Moves between elements:
+: j662->j661, j596->j489, j413->j208, j282->j937, j908->j665, j287->j502, j777->j32, j430->j90, j286->j44, j892->j873, j32->j777, j390->j129, j957->j838, j785->j403, j67->j521, j776->j127, j598->j589, j853->j294, j101->j197, j590->j328, j610->j107, j890->j207, j873->j892, j198->j760, j589->j598, j129->j390, j661->j662, j335->j775, j90->j430, j294->j853, j528->j904, j775->j335, j573->j274, j856->j78, j572->j939, j172->j790, j971->j224, j952->j742, j127->j776, j471->j405, j742->j952, j405->j471, j937->j282, j523->j753, j705->j720, j760->j198, j731->j314, j260->j134, j314->j731, j274->j573, j328->j590, j557->j420, j261->j116, j665->j908, j151->j815, j489->j596, j604->j930, j18->j898, j208->j413, j720->j705, j420->j557, j107->j610, j521->j67, j134->j260, j753->j523, j904->j528, j207->j890, j307->j103, j454->j364, j790->j172, j103->j307, j502->j287, j403->j785, j224->j971, j939->j572, j898->j18, j930->j604, j838->j957, j116->j261, j197->j101, j78->j856, j44->j286, j815->j151, j364->j454
%: j662->j890, j493->j403, j413->j502, j282->j521, j908->j952, j287->j208, j549->j32, j430->j598, j286->j198, j892->j775, j32->j549, j390->j938, j957->j328, j67->j937, j776->j454, j598->j430, j853->j281, j101->j557, j590->j838, j890->j662, j873->j335, j198->j286, j589->j90, j661->j207, j335->j873, j90->j589, j528->j116, j775->j892, j573->j405, j856->j947, j572->j898, j281->j853, j172->j753, j971->j103, j952->j908, j127->j364, j938->j390, j471->j274, j742->j665, j405->j573, j937->j67, j523->j790, j977->j604, j705->j314, j760->j44, j731->j720, j260->j11, j314->j705, j578->j107, j274->j471, j328->j957, j557->j101, j261->j904, j665->j742, j489->j338, j604->j977, j18->j939, j208->j287, j720->j731, j420->j197, j107->j578, j521->j282, j278->j815, j753->j172, j11->j260, j904->j261, j207->j661, j307->j224, j454->j776, j790->j523, j103->j971, j502->j413, j403->j493, j224->j307, j939->j18, j898->j572, j838->j590, j116->j528, j338->j489, j947->j856, j197->j420, j44->j760, j815->j278, j364->j127
^: j662->j790, j596->j364, j493->j261, j413->j777, j282->j939, j908->j853, j287->j549, j549->j287, j777->j413, j244->j390, j430->j278, j286->j224, j892->j957, j32->j208, j390->j244, j957->j892, j785->j528, j67->j898, j776->j338, j598->j815, j210->j604, j853->j908, j101->j578, j590->j335, j610->j420, j890->j523, j873->j838, j198->j307, j589->j151, j661->j172, j335->j590, j294->j665, j528->j785, j775->j328, j573->j720, j856->j252, j572->j937, j281->j952, j172->j661, j971->j44, j952->j281, j471->j314, j405->j731, j937->j572, j523->j890, j705->j274, j760->j103, j731->j405, j260->j982, j314->j471, j578->j101, j274->j705, j328->j775, j557->j107, j261->j493, j665->j294, j151->j589, j489->j454, j604->j210, j18->j521, j252->j856, j208->j32, j720->j573, j420->j610, j107->j557, j521->j18, j278->j430, j753->j207, j904->j403, j207->j753, j307->j198, j454->j489, j790->j662, j103->j760, j403->j904, j224->j286, j939->j282, j898->j67, j838->j873, j982->j260, j338->j776, j44->j971, j815->j598, j364->j596
&: j662->j572, j596->j274, j413->j44, j282->j172, j908->j856, j287->j198, j549->j307, j777->j971, j244->j107, j430->j328, j286->j208, j892->j815, j32->j224, j390->j557, j957->j598, j67->j523, j776->j731, j598->j957, j853->j252, j101->j938, j590->j90, j890->j898, j873->j151, j198->j287, j589->j838, j129->j420, j661->j939, j90->j590, j528->j134, j775->j278, j573->j489, j856->j908, j572->j662, j172->j282, j971->j777, j952->j947, j127->j314, j938->j101, j405->j338, j937->j790, j523->j67, j705->j364, j760->j502, j731->j776, j260->j904, j314->j127, j274->j596, j328->j430, j557->j390, j261->j11, j665->j78, j151->j873, j489->j573, j604->j559, j18->j207, j252->j853, j208->j286, j720->j454, j420->j129, j107->j244, j521->j753, j134->j528, j278->j775, j753->j521, j11->j261, j904->j260, j207->j18, j307->j549, j454->j720, j790->j937, j502->j760, j403->j982, j224->j32, j939->j661, j898->j890, j838->j589, j982->j403, j338->j405, j947->j952, j78->j665, j44->j413, j815->j892, j559->j604, j364->j705
$: j413->j78, j282->j328, j908->j286, j287->j947, j244->j489, j430->j172, j286->j908, j892->j18, j32->j252, j390->j454, j957->j521, j67->j838, j776->j938, j598->j753, j210->j403, j853->j224, j101->j731, j590->j937, j610->j274, j890->j151, j873->j898, j198->j952, j589->j523, j129->j364, j661->j278, j335->j572, j90->j790, j294->j971, j528->j930, j775->j939, j573->j107, j856->j208, j572->j335, j281->j307, j172->j430, j971->j294, j952->j198, j938->j776, j742->j760, j405->j578, j937->j590, j523->j589, j977->j261, j705->j420, j760->j742, j731->j101, j260->j559, j314->j197, j578->j405, j274->j610, j328->j282, j557->j720, j261->j977, j665->j44, j151->j890, j489->j244, j604->j904, j18->j892, j252->j32, j208->j856, j720->j557, j420->j705, j107->j573, j521->j957, j278->j661, j753->j598, j904->j604, j207->j815, j307->j281, j454->j390, j790->j90, j403->j210, j224->j853, j939->j775, j898->j873, j930->j528, j838->j67, j947->j287, j197->j314, j78->j413, j44->j665, j815->j207, j559->j260, j364->j129
§: j596->j890, j493->j307, j413->j134, j282->j731, j908->j604, j287->j11, j244->j815, j430->j938, j286->j904, j892->j107, j32->j982, j390->j598, j957->j557, j785->j971, j67->j705, j776->j172, j598->j390, j210->j853, j853->j210, j101->j328, j590->j197, j610->j873, j890->j596, j873->j610, j198->j261, j589->j129, j129->j589, j661->j338, j528->j44, j775->j578, j573->j18, j856->j559, j572->j471, j172->j776, j971->j785, j952->j977, j127->j790, j938->j430, j471->j572, j405->j939, j937->j314, j523->j364, j977->j952, j705->j67, j760->j116, j731->j282, j260->j208, j314->j937, j578->j775, j274->j898, j328->j101, j557->j957, j261->j198, j665->j930, j489->j207, j604->j908, j18->j573, j208->j260, j720->j521, j420->j838, j107->j892, j521->j720, j134->j413, j753->j454, j11->j287, j904->j286, j207->j489, j307->j493, j454->j753, j790->j127, j403->j224, j224->j403, j939->j405, j898->j274, j930->j665, j838->j420, j982->j32, j116->j760, j338->j661, j197->j590, j44->j528, j815->j244, j559->j856, j364->j523
*: j493->j405, j413->j523, j282->j198, j908->j957, j287->j172, j549->j661, j777->j890, j430->j947, j286->j521, j892->j853, j32->j207, j390->j559, j957->j908, j785->j274, j67->j44, j776->j11, j598->j856, j210->j107, j853->j892, j101->j977, j590->j742, j890->j777, j873->j294, j198->j282, j589->j78, j661->j549, j294->j873, j528->j705, j775->j281, j573->j403, j856->j598, j572->j103, j281->j775, j172->j287, j971->j898, j952->j328, j742->j590, j405->j493, j937->j760, j523->j413, j977->j101, j705->j528, j760->j937, j731->j261, j260->j454, j314->j116, j274->j785, j328->j952, j557->j604, j261->j731, j665->j838, j489->j982, j604->j557, j18->j224, j252->j815, j208->j753, j720->j904, j420->j930, j107->j210, j521->j286, j134->j364, j753->j208, j11->j776, j904->j720, j207->j32, j307->j939, j454->j260, j790->j502, j103->j572, j502->j790, j403->j573, j224->j18, j939->j307, j898->j971, j930->j420, j838->j665, j982->j489, j116->j314, j947->j430, j78->j589, j44->j67, j815->j252, j559->j390, j364->j134

The rows follow the links: the fewer symbols apart two elements are, the more alike their rows tend to be.

Each row is also shifted at random along 5 hidden directions that mean nothing.

Some elements, each with a row of numbers:
j971: -6 28 14 -76 -1 18 -26 -39 19 10 15 3 -42 -43 26 11 30 20 -22 14 32 -40 -50 -24 -12 21 -10 -4 29 -55 31 -44 1 -39 -5 -12 -15 -28 10 8 2 5 -20 10
j430: -4 -49 12 71 -25 -32 4 6 -26 3 -27 24 28 84 -15 -36 -20 -14 30 -29 -21 44 39 -5 1 31 38 -32 -21 38 -40 23 6 9 -18 42 36 31 -17 -8 -19 -1 -4 0
j856: -7 0 20 33 -40 -60 0 -5 12 104 -9 -7 -14 -11 17 -11 -35 -21 -30 -31 -3 33 28 -1 -3 4 46 2 2 40 -2 43 -17 0 -18 15 -30 42 -17 18 6 16 -15 -22
j957: -93 31 -28 41 -63 -18 9 19 -22 31 -21 -31 -4 12 -22 3 -40 -1 9 -38 -40 21 -32 -28 -29 16 -18 -15 -16 -38 10 34 -18 47 63 -17 -12 -51 -60 9 -18 18 6 3
j572: -69 -16 -12 22 21 39 -27 12 -50 30 -13 -10 -16 -48 -20 -7 3 -8 37 23 -37 4 41 -21 14 -28 -34 -23 34 -46 21 20 3 13 33 19 3 -10 -23 -7 29 -20 44 57
j938: -60 -55 29 -24 17 -26 15 17 17 -3 -13 8 4 97 -8 -5 4 16 -24 -8 26 9 37 8 -13 21 23 20 -13 31 -24 -14 13 -35 -48 -4 17 47 13 20 -24 -6 -45 -10
j420: 35 -42 -19 21 -33 34 1 -23 24 -29 -2 17 1 40 19 -25 10 -1 -3 37 -19 -1 -6 -20 26 69 -45 10 -13 2 14 44 4 10 24 -20 31 23 -23 2 -17 -16 -3 -19
j776: -1 26 47 -11 8 -25 8 15 -4 -78 35 -17 26 42 -29 41 17 -5 22 -1 -8 -21 -49 23 17 -4 11 4 -9 29 -33 2 9 19 -21 37 -22 -19 21 -1 -22 -39 1 -7
j489: -2 -11 28 -9 20 -23 -15 26 21 8 -30 -13 -41 31 -16 27 -17 21 -12 46 17 -26 21 21 44 -3 19 16 19 -27 24 17 -52 -17 -19 2 15 20 -1 10 -34 -20 -16 11
j952: -30 -17 -20 -30 43 -10 3 32 -2 47 18 -14 -29 -31 -2 26 5 15 -9 -35 36 -6 49 27 -86 -15 -49 18 8 45 10 -22 49 -84 -7 -14 -32 20 27 72 61 33 -12 4
j598: -5 15 49 -15 -31 -53 47 18 5 -25 14 -5 29 13 -17 -53 34 -28 -27 -45 48 27 9 23 14 -17 10 33 -41 58 -56 -1 -47 3 -26 11 20 21 -3 -21 -13 -4 -44 -55
j413: 71 -11 44 -3 -9 -22 6 -3 10 29 5 -5 -3 -3 37 -11 -17 -13 11 4 -13 -13 6 -14 11 -3 24 4 -13 19 -30 10 -2 12 -16 23 -11 -17 -1 5 11 23 6 6
j103: -52 21 -18 5 23 25 17 -15 17 -17 12 38 4 -26 39 -11 30 12 -15 17 21 -11 15 -7 -20 -4 15 -7 30 -2 25 -46 49 -23 1 14 14 11 33 -14 0 31 -7 25
j785: -8 23 -27 23 -9 1 -5 -5 31 3 5 19 12 -50 39 -20 -1 10 -55 40 26 -30 18 -9 4 6 37 -1 11 -24 4 -15 9 -30 -9 -33 26 29 20 -24 -8 30 -1 -33
j405: 14 23 -22 6 27 20 -7 12 -4 -83 4 -1 8 -28 -49 12 70 -36 14 21 22 -5 27 49 -20 -58 -25 11 5 -2 -2 -24 20 10 -11 -19 6 5 1 -19 6 -37 16 -8
j549: -13 51 11 -82 35 -8 9 -13 -33 -45 24 -12 -18 -31 1 43 8 -32 3 -13 3 -6 -69 16 7 -71 -1 18 9 -7 -8 -50 -15 7 18 34 -29 -57 11 -10 -5 -36 26 23
j403: 84 0 -49 30 -5 -5 -30 -27 32 18 -24 -16 2 -2 17 16 7 4 -21 15 1 1 4 0 1 4 16 -27 14 -8 35 -9 15 -18 -1 -39 21 36 8 -24 -12 27 32 -7
j777: -33 0 16 66 3 -32 15 7 32 82 -37 -5 3 -53 20 -57 -26 -9 -31 28 15 -1 62 22 27 -1 58 -17 4 4 -21 -4 -28 -13 -51 14 18 61 7 -8 -4 32 -15 5
j720: 21 0 -7 16 3 5 -52 23 -10 27 7 -51 -19 6 -2 37 -27 47 41 -12 -37 -26 -10 -13 13 -3 -41 12 -3 -31 30 46 16 16 12 -39 -10 -7 -43 33 18 -21 -13 7
j589: 114 2 13 -31 -11 1 42 2 1 -36 8 28 13 20 -9 -19 -6 -20 -8 -9 -7 2 -44 -10 19 32 -46 -4 -28 25 -56 7 -36 33 -2 -4 -6 4 -10 -3 6 -34 3 3
j557: 3 -25 -44 60 -10 -4 -12 8 -14 -2 -28 -9 -7 21 -11 -1 -36 36 15 -2 -27 7 -2 -6 16 48 -38 10 -16 -17 20 43 7 45 51 -43 10 -3 -19 32 -11 -11 3 2
j853: 49 10 -41 -32 11 -8 -29 -9 10 2 10 0 -22 -22 0 -9 18 4 -32 4 44 4 -15 16 -19 -11 13 3 4 -38 10 -20 -22 -38 31 -20 -11 -35 -2 -3 2 19 8 1
j578: -58 -38 -40 -18 41 24 -57 2 -33 32 -25 -33 -46 31 -28 56 -17 26 22 24 4 -35 -16 -9 -15 1 -34 -7 42 -74 46 22 5 -24 24 1 -22 -29 -1 43 -16 0 30 43
j224: 65 3 -27 20 -7 10 -11 -15 12 51 -12 -21 -21 -37 2 -4 -28 20 -38 17 15 -11 37 -5 -1 -18 16 -4 41 -37 27 1 14 -48 2 -26 12 2 -20 -21 -16 44 -17 7
j559: -43 21 18 40 -19 -70 -8 7 -8 28 0 -5 11 -7 13 -4 -29 -9 -18 -9 -30 44 -4 22 9 0 42 1 -10 19 -12 26 -14 53 24 21 -24 10 -1 15 12 6 28 -43
j90: -18 -51 26 -53 30 2 26 -2 19 6 13 7 2 47 9 -17 40 -10 -5 -20 25 1 6 -8 -6 36 -5 16 -13 34 -47 -12 12 -31 -42 25 -2 18 0 28 -13 -10 -10 12
j982: -110 55 -1 -7 -13 -51 -22 -13 -22 18 12 -29 -41 -70 20 43 -47 -16 -12 40 14 -1 -53 16 25 -53 40 8 4 -10 17 -6 -39 44 22 -2 -24 -17 -8 -25 -12 -6 12 1
j281: -24 -13 -46 4 -1 -3 -4 -28 10 3 -31 -2 -4 4 7 -3 -8 -27 -32 -5 35 11 20 24 -63 -7 -1 -12 18 -14 24 -34 36 -32 5 10 10 -1 18 -4 -21 43 9 39
j44: 99 88 -30 -17 -13 -5 3 -25 -34 -36 45 -3 15 -71 35 -1 35 -31 15 -9 -63 -11 -69 -32 -7 -33 -51 -11 -26 11 -26 -8 -3 42 55 -14 -24 -76 -18 -16 72 2 32 -15
j610: -85 26 -27 18 -52 20 30 -21 41 -46 -18 20 32 16 11 -54 32 -25 -52 38 15 11 9 24 28 6 9 1 -13 -26 -8 -9 -27 29 2 -39 55 22 14 -35 -6 10 3 -44
j116: 59 31 -14 -3 8 26 -2 5 -32 -56 73 27 26 -43 20 11 39 -41 43 2 -14 -14 -12 7 -39 -41 -23 18 -29 53 -12 9 56 28 19 -7 -17 -19 42 21 68 -35 29 -30

From each start, follow one symbol. Which element do you reach?
Answers are names.
start 10 52 -23 69 -12 -32 -38 -19 -18 -19 23 -24 15 -40 30 22 -12 13 22 -20 -52 10 -37 0 4 -26 -17 32 4 -5 23 12 7 73 53 -24 -9 -43 2 -25 36 -3 1 -42
*: j720
start 101 31 15 22 3 -40 -24 6 8 25 -3 14 1 -40 -6 -7 -23 -27 -17 9 13 22 29 31 33 -54 28 -9 11 23 -19 -17 -17 15 -11 11 -19 7 5 -36 13 -5 3 10
§: j982
start 1 27 -6 2 -24 11 -27 -7 22 -2 21 -6 31 -37 47 -12 17 14 -13 11 -35 -21 -42 -16 -1 13 -12 19 -26 -10 11 13 28 -10 32 -21 -27 1 20 8 54 12 9 -32
%: j116
start -12 -22 14 1 39 1 -2 11 -19 17 -26 -35 -16 -4 -44 4 7 8 8 19 5 6 19 1 3 -28 2 -6 1 -25 -7 -22 -14 -25 -32 32 6 -6 16 -23 -9 -12 16 45
^: j172
start 35 0 -33 -22 -17 25 8 -18 -5 -69 7 39 24 40 0 -28 30 -30 35 -24 -31 24 -36 -9 -19 61 -33 -21 -9 -4 -3 -5 29 33 20 -11 22 -40 0 -2 0 -2 26 6
^: j335
start -68 5 61 -40 7 -8 41 -12 -1 -26 0 9 36 27 5 0 26 0 32 -13 -2 2 -21 -3 -1 31 17 7 -10 12 -50 -6 10 -13 -54 43 8 -36 6 -10 -9 -16 -3 11
^: j662
start -22 -17 8 21 20 41 -3 -9 0 45 -19 5 -9 -56 -16 -23 -1 12 10 14 7 8 39 -23 45 -28 -29 -2 20 -54 17 19 -30 19 33 -24 5 3 -27 -15 11 4 7 56
$: j873
start -46 10 -16 -32 1 -6 13 5 11 8 -25 3 -25 18 -62 -37 13 21 -20 -11 83 5 13 10 -3 9 -28 26 2 -39 13 -30 -40 -26 17 -30 -9 -6 -14 -5 -1 -4 -7 -6
+: j873
start -31 4 -11 3 14 12 21 10 21 -60 5 13 20 42 -33 -43 50 -13 -5 -20 45 38 36 5 -38 16 -28 35 -19 42 -3 -36 20 -27 -13 -3 30 -5 -2 11 -3 7 -29 -18
§: j101
start -76 6 -17 60 -26 -41 -31 -14 -21 -19 21 -8 23 -19 22 13 -4 -9 33 -24 -16 8 18 10 -63 -24 22 11 -17 22 31 -4 68 34 15 4 1 -13 26 18 16 1 7 -16
*: j731
start -128 8 62 -59 -2 -44 8 -15 -11 -3 29 -35 -6 16 12 46 -30 29 7 -40 1 -11 -64 11 -14 2 62 -18 0 0 -12 -43 34 -16 5 38 -40 -43 2 11 -14 15 -23 16
$: j947
start 125 33 -31 -58 7 39 25 12 15 -7 43 43 3 -4 10 -33 46 10 -25 -24 27 -7 -20 -15 -38 6 -61 40 -24 50 -24 -24 -1 -27 -2 -28 -8 -2 20 13 58 8 -2 -35
%: j742
start 87 -29 -7 28 23 60 -36 14 24 15 -30 -25 -26 3 -13 12 -8 34 0 53 32 -15 51 16 19 2 -15 5 35 -28 36 3 -21 -42 -3 -51 15 30 -10 -5 8 4 -29 17
+: j274
start 13 17 -16 -5 22 -7 6 -22 -12 -11 31 -29 19 -23 -8 3 25 -4 23 -13 4 -8 7 5 -59 -34 1 22 6 30 14 -25 63 12 10 12 -7 -22 15 3 42 15 -5 -8
^: j307
start 56 -9 -10 55 -21 7 -2 6 11 27 -12 -20 27 8 -34 -51 6 26 29 -13 -8 11 77 -19 4 -5 -20 26 -19 1 14 -6 4 20 20 -29 27 18 -45 7 23 39 -41 -32
^: j18
start 77 -2 -27 -33 -6 42 10 7 30 -22 33 23 -13 4 -10 -14 21 27 3 -33 -4 -7 -44 -48 18 62 -51 22 -1 10 4 12 -8 6 29 -17 3 1 -31 18 19 -18 -12 11
&: j589
